Where the symbols take the states:
dol: ra>taf, zi>nar, te>zeg, du>zif, ro>muv
taf: ra>vop, zi>leb, te>fef, du>nar, ro>zak
tak: ra>ker, zi>mir, te>bef, du>zaf, ro>kiv
mab: ra>puf, zi>vad, te>vod, du>mif, ro>zaf
seg: ra>nus, zi>kun, te>fif, du>vop, ro>guf
guz: ra>dev, zi>reg, te>mab, du>mil, ro>gup
sil: ra>vod, zi>suf, te>mil, du>beb, ro>vad
fif: ra>vep, zi>ser, te>bul, du>liv, ro>dop
vuk: ra>ros, zi>kiv, te>ker, du>gad, ro>pef
zur: ra>sof, zi>lum, te>tus, du>zul, ro>guv
lum: ra>bog, zi>pim, te>mun, du>lof, ro>tus
rur: ra>zif, zi>zek, te>did, du>guv, ro>kam
pef: ra>moz, zi>ker, te>zam, du>tak, ro>ros
guk: ra>muv, zi>ziz, te>nar, du>kam, ro>dol
mir: ra>lok, zi>gup, te>dev, du>vod, ro>bef
dop: ra>nov, zi>bul, te>seg, du>dos, ro>vep
kov: ra>dum, zi>zur, te>guv, du>mun, ro>sas
mun: ra>zur, zi>zul, te>vug, du>ros, ro>gub
zif: ra>nar, zi>zof, te>zir, du>zek, ro>ziz
sim: ra>mif, zi>vaz, te>beb, du>vep, ro>mis
ros: ra>zul, zi>zam, te>dip, du>kiv, ro>moz
vug: ra>tus, zi>nur, te>pim, du>dip, ro>lum
dev: ra>tak, zi>zaf, te>puf, du>reg, ro>gad
kun: ra>dop, zi>dos, te>ser, du>ruz, ro>fif
bep: ra>fif, zi>liv, te>dos, du>fef, ro>kun
pim: ra>gub, zi>moz, te>zul, du>pef, ro>mun
mis: ra>sil, zi>beb, te>gav, du>nov, ro>mif
ker: ra>dip, zi>lok, te>per, du>mir, ro>zam
lof: ra>pim, zi>pef, te>ros, du>per, ro>nur
vod: ra>gup, zi>muf, te>reg, du>suf, ro>guz
ser: ra>seg, zi>vop, te>bep, du>taf, ro>bul
dip: ra>nur, zi>vuk, te>pef, du>lok, ro>lof
liv: ra>ser, zi>taf, te>zak, du>dol, ro>dos
vaz: ra>gav, zi>nus, te>bol, du>seg, ro>beb
ded: ra>guk, zi>kam, te>zif, du>dum, ro>dep
zul: ra>lum, zi>lof, te>nur, du>zam, ro>vug
mil: ra>reg, zi>mis, te>mif, du>siv, ro>muf
guv: ra>zek, zi>tus, te>bog, du>vug, ro>sof
gup: ra>gad, zi>mab, te>zaf, du>muf, ro>dev
zeg: ra>fef, zi>dep, te>guk, du>zir, ro>leb
zek: ra>zof, zi>kov, te>sas, du>tus, ro>did
ruz: ra>dos, zi>muv, te>taf, du>guk, ro>liv
gav: ra>mil, zi>siv, te>sim, du>nus, ro>suf
nus: ra>siv, zi>dop, te>vep, du>kun, ro>bol
muv: ra>zak, zi>zeg, te>leb, du>ziz, ro>taf
suf: ra>muf, zi>sim, te>mis, du>bol, ro>mil
bol: ra>sim, zi>vep, te>nov, du>fif, ro>siv
dos: ra>bul, zi>zak, te>vop, du>muv, ro>ser
kam: ra>ziz, zi>did, te>zof, du>sof, ro>zif
dep: ra>dol, zi>zif, te>ziz, du>rur, ro>guk
bog: ra>sas, zi>gub, te>zur, du>pim, ro>kov
tus: ra>kov, zi>mun, te>gub, du>nur, ro>bog
zof: ra>ded, zi>dum, te>rur, du>kov, ro>zir
vep: ra>vaz, zi>seg, te>guf, du>ser, ro>nov
vad: ra>guz, zi>mil, te>muf, du>gav, ro>vod
sof: ra>did, zi>bog, te>kov, du>lum, ro>zek
sas: ra>rur, zi>guv, te>sof, du>gub, ro>dum
gub: ra>guv, zi>vug, te>lum, du>moz, ro>zur
bef: ra>per, zi>dev, te>gad, du>guz, ro>lok
reg: ra>zaf, zi>sil, te>vad, du>mis, ro>mab
per: ra>pef, zi>tak, te>kiv, du>dev, ro>vuk
nov: ra>beb, zi>guf, te>nus, du>bul, ro>vaz
lok: ra>vuk, zi>gad, te>tak, du>gup, ro>per
puf: ra>bef, zi>guz, te>gup, du>vad, ro>mir
nur: ra>mun, zi>ros, te>moz, du>vuk, ro>pim
mif: ra>vad, zi>gav, te>suf, du>vaz, ro>sil
muf: ra>mab, zi>mif, te>sil, du>sim, ro>reg
bul: ra>guf, zi>bep, te>kun, du>zak, ro>seg
leb: ra>ruz, zi>guk, te>dol, du>ded, ro>fef
zaf: ra>mir, zi>vod, te>guz, du>sil, ro>puf
nar: ra>leb, zi>ded, te>dep, du>zof, ro>zeg
zir: ra>dep, zi>rur, te>kam, du>sas, ro>ded
dum: ra>kam, zi>sof, te>zek, du>zur, ro>rur
did: ra>zir, zi>sas, te>dum, du>bog, ro>zof
vop: ra>kun, zi>ruz, te>liv, du>leb, ro>bep
guf: ra>bol, zi>fif, te>dop, du>bep, ro>nus
fef: ra>liv, zi>dol, te>muv, du>dep, ro>ruz
zam: ra>lof, zi>per, te>vuk, du>bef, ro>dip
gad: ra>kiv, zi>puf, te>mir, du>mab, ro>tak
moz: ra>vug, zi>dip, te>lof, du>ker, ro>zul
ziz: ra>zeg, zi>zir, te>ded, du>did, ro>nar
beb: ra>suf, zi>bol, te>siv, du>guf, ro>gav
siv: ra>mis, zi>nov, te>vaz, du>dop, ro>sim
zak: ra>bep, zi>fef, te>ruz, du>zeg, ro>vop
kiv: ra>zam, zi>bef, te>lok, du>puf, ro>ker

The rows follow the links: the fewer symbols apart two states are, the more alike their rows tend to be.

Each row is also shifted at random along 7 hidden directions that mean nothing.

One row for each state, in no order:
Each row stands for one state.
r1: [-9, -4, -2, 12, -9, -2, -2, 3, 2, 3, 10, -13, -11, 6, 0, -5, 10, 2, -4, -2, -6, 18, -3, 8, -2, -9, -18, 2, -12, -6, -9, 0, 10]
r2: [-19, -17, 3, 3, -4, 7, -15, 8, -9, -2, -21, -8, -6, 14, 17, -7, -13, -8, -2, -5, -2, 11, 1, -10, 4, 17, -3, -11, 17, 14, 11, 10, 1]
r3: [-17, -8, -6, 6, 2, -6, 4, 19, -8, -9, -27, 14, -6, 11, -1, -11, 15, 21, -5, -12, 13, 5, -13, 15, -3, -16, -5, -17, 15, 5, 7, 6, 10]
r4: [3, -1, 5, -5, 0, 13, -2, -8, 2, -5, 7, -13, -1, 15, -1, -6, 6, -13, -14, -12, -5, -4, -10, -5, 8, 21, 6, -14, -7, -6, 16, -14, 8]
r5: [-32, 14, -24, 14, -33, 26, 23, -1, 26, 0, 49, 2, 19, -39, -5, 0, -25, 0, 23, -26, 7, 15, -3, 21, -16, 23, 37, -22, -38, 13, -45, -6, 30]
r6: [-1, 4, -11, 6, -13, -3, -7, -14, 19, 2, 26, -8, 8, -18, -8, -6, -12, -14, 7, -18, 2, 4, 5, -3, -2, 12, -14, 13, -10, -1, -5, -1, 4]
r7: [90, 2, -10, 8, -7, -5, 10, -11, 7, -2, 19, -11, 11, -11, -7, -5, 3, 1, 4, -7, 8, -5, -6, 4, 3, 15, -6, 12, -9, -7, 4, -6, 8]
r8: [-12, -14, -8, 8, -5, -10, -7, 16, -1, -9, -2, -7, 2, -10, 1, 3, -6, 6, 16, -9, 12, 10, 12, 5, 9, 8, -14, -6, 5, -5, -10, 13, -2]
r9: [-13, 10, 0, -10, 0, 3, 13, -5, 4, 7, 3, -15, 8, -6, -8, 10, -7, 8, -2, -26, 9, -1, 3, 12, 5, 17, -8, -7, 3, -5, 1, -21, 11]
r10: [-3, 16, 7, -2, 5, 1, 10, -13, 14, 4, 21, -9, 9, -9, -22, 8, 1, -8, -7, -23, 2, -2, 13, 3, 0, -6, -28, 6, -10, -18, -1, -19, 1]
r11: [16, -5, -14, -1, -4, -11, -7, 8, -2, -1, -19, 15, 2, -9, 8, -4, -14, 16, 18, -1, 10, -6, -5, 0, 0, 8, 18, -5, 22, 19, 3, 12, 1]
r12: [-5, -3, 7, 10, 0, 10, -2, 3, 2, -8, 1, -7, -6, 17, -7, -8, 6, -11, -14, -20, -2, 11, 2, -2, 0, -6, -22, -15, -3, -7, 10, -6, 7]
r13: [15, 12, -14, 10, -12, -3, 1, -16, 18, 2, 20, 14, 8, -18, -8, -13, -3, -7, 4, -5, -1, -2, -7, 0, -17, -12, -2, 19, -10, 9, -4, 4, 5]
r14: [5, 3, 8, 10, 4, 6, -1, 0, 8, -9, 20, -8, -12, 18, -18, -6, 24, -9, -16, -12, -9, 7, -1, 2, 3, -15, -22, -13, -24, -23, 3, -14, 6]
r15: [19, -7, 7, 6, 2, 1, -11, 4, -7, 4, 0, -8, -20, 21, 8, 0, 10, 0, -4, 20, -20, 10, -3, -6, 3, -9, 3, -3, -8, -4, -1, 1, -1]
r16: [-5, 9, 8, 0, 1, 9, 16, -15, 2, -2, 9, 2, 11, -2, -7, -6, 14, -15, -21, 2, 3, -4, -4, 4, -11, -11, -15, 19, -10, -7, 4, -5, -1]
r17: [7, 1, 10, -10, 8, 5, -8, -6, -1, -1, 14, -8, -14, 20, -1, 3, 18, -8, -10, 18, -20, -8, -9, -9, 11, 3, 19, -6, -20, -15, 6, -11, -4]
r18: [-8, 6, -7, -1, -4, 3, 3, -10, 5, -2, -9, 16, 6, 1, -2, -17, 1, -3, -9, -13, 5, -7, -16, 1, -12, -3, 5, 1, 9, 14, 15, 0, 8]
r19: [-10, -13, -15, 13, -15, -4, -2, 11, 1, -6, 0, -3, -4, -2, 6, -14, 6, 8, 4, -7, 9, 14, -12, 13, -2, 4, -3, -5, -2, 6, -6, 12, 14]
r20: [34, -3, 12, 5, 3, 17, 20, 3, -12, -7, -5, -2, 14, -2, 4, 5, -4, -6, -7, 3, 9, 1, 6, 1, -3, 7, -2, -2, 1, -2, -1, 2, -3]
r21: [13, 4, 8, 10, 4, 11, 16, 10, -1, -5, 5, 4, 2, 1, -10, 7, 5, 5, -2, -7, 2, 6, 9, 7, -3, -14, -6, -17, -11, -10, -11, -6, 3]
r22: [6, -5, -12, -1, -7, -5, -28, -2, 9, -2, 7, 7, -7, 0, 6, -6, -16, -7, 19, 6, -11, -5, -1, -19, 7, 15, 28, -8, -1, 12, 2, 9, -4]
r23: [25, -10, -10, 0, 1, -26, -17, -5, 3, -8, -14, -3, -6, 13, -7, -22, 21, 3, -11, -16, 12, -6, -15, 0, 8, -4, -34, 15, 19, -7, 33, 5, 1]
r24: [19, -9, -4, 12, 7, -24, 1, 15, -4, -11, -10, 2, -3, -1, -13, -4, 21, 17, 1, -5, 17, 4, 6, 13, 4, -26, -42, 9, 8, -19, 1, 12, -6]
r25: [-43, -1, -9, -3, 3, -14, -9, 5, 2, -9, -8, 25, -7, 1, -4, -11, 18, 5, 0, 14, 1, -10, -11, 2, -5, -24, 9, 7, 1, 1, 3, 16, -8]
r26: [13, -6, 7, 3, 3, 3, 4, 8, -10, -1, -21, -4, 8, -1, 6, 6, -18, 1, 4, -10, 10, 5, 13, -4, 2, 9, -14, -7, 22, 6, 5, 4, -3]
r27: [-21, 12, 10, -13, 10, 0, -6, -9, 2, 11, 6, 6, -2, -4, -2, 15, -10, -7, 4, 18, -16, -9, 12, -13, 0, -9, 11, 10, -1, 0, -6, -5, -16]
r28: [-19, -6, 5, -1, -10, 8, 5, -6, -7, 14, 12, -30, -1, -4, 18, 8, -6, -10, -5, 17, -9, 16, 2, 3, 1, 20, -3, 20, -12, 0, -15, 1, 3]
r29: [-31, -7, -2, 6, 0, -2, 6, 18, -2, -9, -7, 3, 4, -6, -5, 3, -1, 9, 6, -15, 15, 8, 9, 11, 1, -4, -13, -14, 5, -5, -10, 6, 3]
r30: [31, -10, 8, -1, 7, 0, -10, -3, -8, -11, -13, -1, -1, 19, 3, -12, 11, -14, -14, 3, 2, -7, -4, -13, 7, 4, -10, 4, 9, -4, 26, 6, -9]
r31: [-1, 2, -11, 0, -7, -9, 6, 0, 1, 6, -8, 1, 9, -18, 3, 1, -15, 12, 11, -10, 13, 1, 1, 8, -5, 6, -5, 10, 16, 12, -5, 4, 4]
r32: [-33, -9, -2, 10, -12, 8, -6, 6, 2, 0, 4, -12, -6, 6, 7, -6, -5, -5, 0, -13, -3, 19, 0, 3, -1, 9, -6, -13, -5, 4, -5, 2, 11]
r33: [-21, -12, -1, 0, 2, -11, -16, 18, -2, 0, -11, -15, -13, 7, 0, 10, -9, 15, 14, -20, 2, 12, 14, 1, 18, 11, -12, -26, 12, -6, -2, -3, 3]
r34: [6, 7, 6, -2, 5, 1, 6, 4, -4, 12, -7, 0, -4, 0, 0, 14, -9, 13, 6, 0, -6, 3, 7, 3, -2, -8, 3, -6, 6, 3, -8, -10, 2]
r35: [-4, 14, 0, -9, 11, -10, 13, -1, 0, 1, -15, 20, 7, -7, -14, 4, 7, 17, -3, -7, 11, -15, -2, 10, -7, -23, -5, 4, 14, 0, 6, -7, -2]
r36: [-20, 0, -3, 10, 1, 8, 16, 20, -1, -16, -10, 23, 4, 0, -9, -5, 11, 16, -1, -15, 15, 2, -5, 17, -9, -18, 5, -29, 0, 1, -7, 4, 10]
r37: [24, 2, -1, -2, 3, -5, -15, -8, 4, 1, -2, 12, 0, 0, 2, -3, -12, -9, 8, 6, -7, -10, 3, -18, -1, -1, 9, 6, 8, 10, 9, 5, -11]
r38: [40, 5, 8, -9, 10, -10, 7, -7, -9, 13, -16, -13, 0, 5, -2, 11, 0, 13, -5, -6, 2, -4, 2, 2, 6, 0, -19, 10, 20, -3, 14, -15, -1]
r39: [23, -1, 3, -11, 11, -8, -8, 2, 0, -5, -5, -9, -2, 9, -9, 6, 3, 6, 1, -16, 5, -12, 3, -4, 20, 14, -3, -16, 8, -13, 18, -14, -2]
r40: [-8, 0, 17, 2, 7, 16, 2, -1, -6, -1, -12, 1, -2, 17, 3, -2, 1, -14, -18, -1, -6, 4, 4, -9, -4, -7, -8, -8, 5, 2, 11, -3, -2]
r41: [22, 9, -2, -5, 1, -5, 11, -7, 0, 10, 1, -2, 7, -11, -2, 8, -3, 10, 3, 2, 4, -5, 0, 6, -2, 1, 0, 12, 5, 1, -2, -8, 1]
r42: [14, 9, -5, -3, 10, -14, 1, 1, 7, -7, -1, 23, 3, -6, -19, -1, 12, 11, 4, -4, 8, -16, -1, 2, -2, -25, -4, 2, 3, -8, 5, -1, -7]
r43: [-10, 0, 9, 1, 5, -3, 8, 1, -13, 12, -16, -4, -9, 11, 7, 2, 12, 8, -14, 14, -5, 9, -4, 7, -8, -20, -16, 15, 9, 1, 0, -1, 0]
r44: [25, -12, -11, 9, -18, 4, 7, -3, -4, 0, 18, -12, 10, -16, 20, -6, -2, -8, 6, 26, 3, 8, -9, 5, -5, 22, 15, 24, -17, 6, -17, 19, 1]
r45: [-16, 4, -1, -16, 8, -18, -2, -3, 1, 6, 4, -10, 1, -10, -6, 15, 4, 8, 6, 5, 4, -11, 7, 4, 12, 4, -8, 16, 2, -14, -3, -6, -10]
r46: [-39, -1, 7, -8, 7, 3, -3, 0, -4, -4, -9, 5, -1, 10, 0, -2, 8, -7, -12, 4, -2, -5, -2, -3, 1, -5, 0, 0, 3, -2, 9, 1, -6]
r47: [2, -13, -6, 6, -8, 3, -6, 12, -4, -6, -12, -2, 9, -9, 11, 1, -26, 1, 17, -12, 12, 7, 11, -4, 4, 25, 3, -13, 16, 14, -3, 13, 0]
r48: [6, 5, 10, 5, 3, 12, 30, 1, -6, -2, 1, -8, 10, -2, -8, 5, 12, 2, -17, -9, 12, 7, 3, 17, -7, -9, -24, 3, -7, -14, -5, -10, 7]
r49: [-1, 4, -11, 4, -7, 0, -7, -3, 13, -8, 8, 19, 12, -15, -6, -9, -16, -8, 12, -14, 7, -8, 3, -8, -6, 4, 10, -5, 1, 11, 0, 7, -2]
r50: [-19, 1, -1, -11, 2, -7, -17, -5, 5, 6, 3, -11, -17, 16, -2, -1, 9, 2, -5, -4, -13, -3, -9, -4, 12, 6, 4, -6, -2, -6, 12, -13, 4]
r51: [-15, 0, -16, 2, -9, -9, -17, -4, 12, -2, -1, 15, 1, -8, 0, -13, -13, -3, 12, -12, 3, -3, -4, -7, -5, 2, 5, 1, 11, 16, 5, 10, 2]
r52: [2, 0, -15, 1, -9, -15, -22, -8, 15, 3, 21, -6, -11, -3, -3, -6, 1, -3, 12, 1, -11, 0, -5, -6, 6, 5, 5, 8, -12, -2, -2, 1, 2]
r53: [24, 3, 12, 12, 8, -1, 7, -3, -6, 3, -12, 5, -6, 14, -4, -7, 16, -3, -20, 6, -5, 8, 0, 0, -14, -37, -35, 17, 7, -4, 9, 1, -3]
r54: [9, 7, 24, -6, 11, 15, 33, -8, -17, 10, -4, -10, 18, -10, 7, 20, -2, -9, -17, 24, 4, 0, 14, 6, -9, -5, -15, 30, 0, -7, -10, -3, -12]
r55: [2, -12, -6, 4, 1, -16, -12, 15, -6, -1, -27, 2, -3, 0, 3, -1, -11, 16, 13, -15, 11, 6, 9, 0, 7, 1, -18, -7, 30, 7, 7, 11, -2]
r56: [-16, 9, 1, -5, 1, -1, -3, -10, 4, 7, -18, 9, 0, 6, -4, -9, -6, 0, -9, -21, 1, -4, -7, -4, -8, -7, -10, 0, 23, 14, 20, -8, 5]
r57: [33, -22, -10, 6, -8, -11, -4, 7, -12, -8, -11, -8, 5, -4, 17, -10, 4, 3, 5, 16, 14, 3, -8, 3, 6, 19, -2, 17, 9, 3, 3, 24, -4]
r58: [-13, 4, 13, -1, 5, 18, 19, 8, -12, 3, -19, 4, -3, 17, 3, 2, 8, 10, -17, -4, -1, 5, -9, 11, -8, -10, 8, -23, 4, 6, 3, -12, 12]
r59: [-3, 14, -6, -4, -4, 17, 20, -4, 8, -2, 9, 12, 17, -15, -7, 2, -11, 4, 3, -18, 9, -9, -5, 9, -8, 11, 26, -19, -6, 9, -6, -12, 12]
r60: [12, 11, 0, 3, 3, 8, 10, 8, -1, 4, -16, 23, 0, 2, -3, 2, -9, 18, 6, -11, 0, -1, -2, 4, -12, -15, 17, -25, 12, 17, -2, -7, 9]
r61: [17, 7, -1, 0, 0, 6, 1, -10, 9, -3, 11, 8, 12, -12, -6, -1, -14, -13, 5, -5, 1, -9, 7, -10, -3, 7, 6, 3, -3, 3, 2, -1, -6]
r62: [-5, -8, 11, -4, 11, 5, 3, 17, -13, -5, -19, -11, -11, 23, 0, 7, 14, 14, -10, -9, 2, 4, -2, 6, 13, 3, -2, -29, 6, -11, 9, -10, 6]
r63: [12, 10, 21, -7, 14, 7, 8, 0, -9, 19, -4, -18, -10, 10, 0, 26, -6, 7, -4, 4, -15, 6, 17, -2, 6, -5, -9, -5, 2, -9, -6, -23, -2]
r64: [-36, 9, -3, -12, -1, 1, -12, -5, 9, 9, 19, 2, -17, 6, 1, 5, 5, 0, 5, 19, -24, -4, -10, -4, 3, -2, 39, -7, -21, 1, -11, -9, 2]
r65: [5, -3, -15, -7, -3, -14, -10, 5, 6, -3, 9, 0, -3, -9, -2, 4, 0, 13, 19, 3, 3, -9, -4, 3, 13, 14, 23, -5, -5, -3, -6, 2, 0]
r66: [-3, 3, 2, 0, 5, 2, 0, 12, -4, 5, -16, 8, -7, 5, 0, 9, -11, 16, 9, -9, -2, 3, 6, 2, -1, -7, 11, -25, 13, 9, -3, -7, 4]
r67: [-8, 0, -5, 11, -5, -2, 11, -8, 1, -9, -2, 20, 18, -17, -1, -17, 6, -15, -10, 9, 14, -2, -3, 3, -21, -20, -22, 35, 4, 7, 1, 23, -9]
r68: [58, -5, -4, -3, 2, 2, -4, -3, -1, -13, -8, 4, 15, -1, 0, -6, -11, -6, 4, -14, 14, -16, -1, -12, 9, 27, 10, -9, 14, 6, 21, 2, -3]
r69: [-15, -5, 11, 3, 7, 3, -12, 7, -6, 0, -9, 2, -16, 20, 4, -1, 6, -4, -7, 12, -14, 5, 3, -10, 2, -13, -1, -9, 0, -2, 4, 3, -7]
r70: [-35, -4, 4, -4, 0, 10, 17, 9, -12, -1, -20, 1, 8, -1, 9, 2, -2, 6, -7, -3, 12, 4, -3, 12, -4, 5, 2, -8, 12, 7, -3, 3, 6]
r71: [-14, -1, -8, -9, -7, -8, -14, -14, 2, 10, -1, -1, 3, -10, 14, -4, -15, -9, 6, 14, -4, -5, -4, -10, -2, 16, 11, 26, 10, 17, 4, 11, -7]
r72: [25, -9, 6, 1, 1, 5, -2, 8, -13, 1, -11, -6, -12, 19, 13, -2, 7, 6, -5, 16, -9, 6, -10, -2, 5, 3, 16, -11, 0, 3, 5, 1, 4]
r73: [25, 9, 11, -7, 8, 6, -4, -13, -1, 7, -6, 7, 5, 1, 3, 4, -17, -14, -2, 6, -9, -12, 8, -19, -3, 2, 5, 8, 11, 9, 12, -4, -12]
r74: [20, 12, 25, -19, 23, -5, 2, -15, -5, 12, -5, -18, 0, 10, -11, 20, 3, -7, -15, -1, -8, -11, 18, -10, 12, -4, -30, 16, 9, -22, 17, -23, -16]
r75: [-8, -12, -14, -8, -5, -17, -19, -4, -5, -4, -24, 17, 5, -5, 17, -18, -6, -4, 5, 16, 8, -14, -15, -10, -2, 10, 15, 24, 27, 22, 18, 27, -11]
r76: [-19, 9, -4, -4, -5, 4, -3, -10, 11, 5, 5, 2, -3, 4, -6, -8, -1, -2, -6, -18, -5, -1, -10, 1, -5, 0, 3, -7, -1, 6, 9, -13, 11]
r77: [17, -9, 10, 7, -4, 16, -1, -7, 1, -8, 6, -23, 6, 11, 1, -8, -3, -25, -17, -20, 3, 9, 4, -8, 6, 22, -25, -3, -3, -8, 15, -4, 5]
r78: [-23, -3, 5, 1, -2, 18, 2, -2, 1, -10, 1, 3, 8, 4, 2, -9, -3, -18, -11, -8, 3, 0, -2, -5, -4, 11, 4, -9, -4, 3, 7, 3, 2]
r79: [8, 11, 10, -10, 8, 14, 9, -8, 1, -1, -5, 6, 13, -3, -6, 7, -12, -7, -3, -12, 4, -14, 7, -7, 0, 10, 9, -10, 8, 3, 9, -11, -4]
r80: [-15, 9, 0, -7, 9, -4, 5, -1, 2, -5, -19, 27, 13, -11, -9, -2, -8, 2, 1, -11, 14, -16, 5, -2, -8, -12, -3, 2, 22, 9, 10, 4, -8]
r81: [-4, -2, 4, -12, 3, 3, -4, -10, -6, 1, -14, 3, 3, 7, 9, -7, -1, -10, -10, 10, -1, -11, -10, -10, 1, 10, 12, 10, 11, 9, 18, 3, -6]
r82: [-13, -6, 0, 2, -2, 3, 22, 5, -14, -5, -25, 12, 22, -16, 10, -5, -5, 2, -6, 4, 25, 0, -1, 12, -13, 0, -11, 19, 21, 13, -1, 19, -4]
r83: [32, -17, 13, 0, 9, 10, -12, 17, -14, -9, -29, -17, -5, 25, 7, 6, -17, 3, 1, -27, 5, 5, 13, -12, 21, 29, -8, -43, 26, 1, 22, -8, 2]
r84: [4, -21, -8, 14, -7, -12, -21, 9, 0, -11, -11, -4, -6, 8, 6, -18, 1, -6, 2, -8, 6, 11, -1, -7, 4, 4, -23, 2, 12, 3, 12, 20, -1]
r85: [-30, -3, 3, 2, -8, 7, 7, -2, -7, 12, -2, -9, 1, -5, 17, 2, -8, -5, -4, 15, -5, 13, -1, 4, -9, 4, 0, 16, 0, 11, -13, 8, 2]

Some states, each with its row:
vug r25
dip r77
nov r33
bog r18
dol r79
suf r20
dos r7
vuk r69
ruz r35
taf r45
vop r9
zaf r44
guk r74
fef r39
nus r55
muv r68
zul r46
sil r48
dum r52
nur r30
kun r11
sas r71
dev r43
sim r21
per r53
nar r10

Row, symbols taken left to right, then the row they reach:
r27 du ra du: r76
r4 te du zi ro te: r40
r49 zi ra zi ra zi ro: r61
r22 ra te ra ro ro: r42
r14 du du ra ra du ro: r85
r16 ra ro zi te zi zi: r67
r12 ro te zi: r84
r64 te du ra: r23
r24 zi du ra du zi ro: r31
r2 du zi te zi zi: r36
r78 du zi te zi zi: r72
r57 ra ra ro: r15
r38 te te ra zi: r41
r32 ro te du ro: r28
r6 ra ro ra ro ra: r65
r37 zi te zi zi: r50
r66 te du du zi zi zi: r73
r56 ra ro te ra du: r13
r29 te du du ra: r60
r1 ro du ra te du zi: r82
r83 te te zi ra te du: r5
r17 ra ra ra te ro: r51

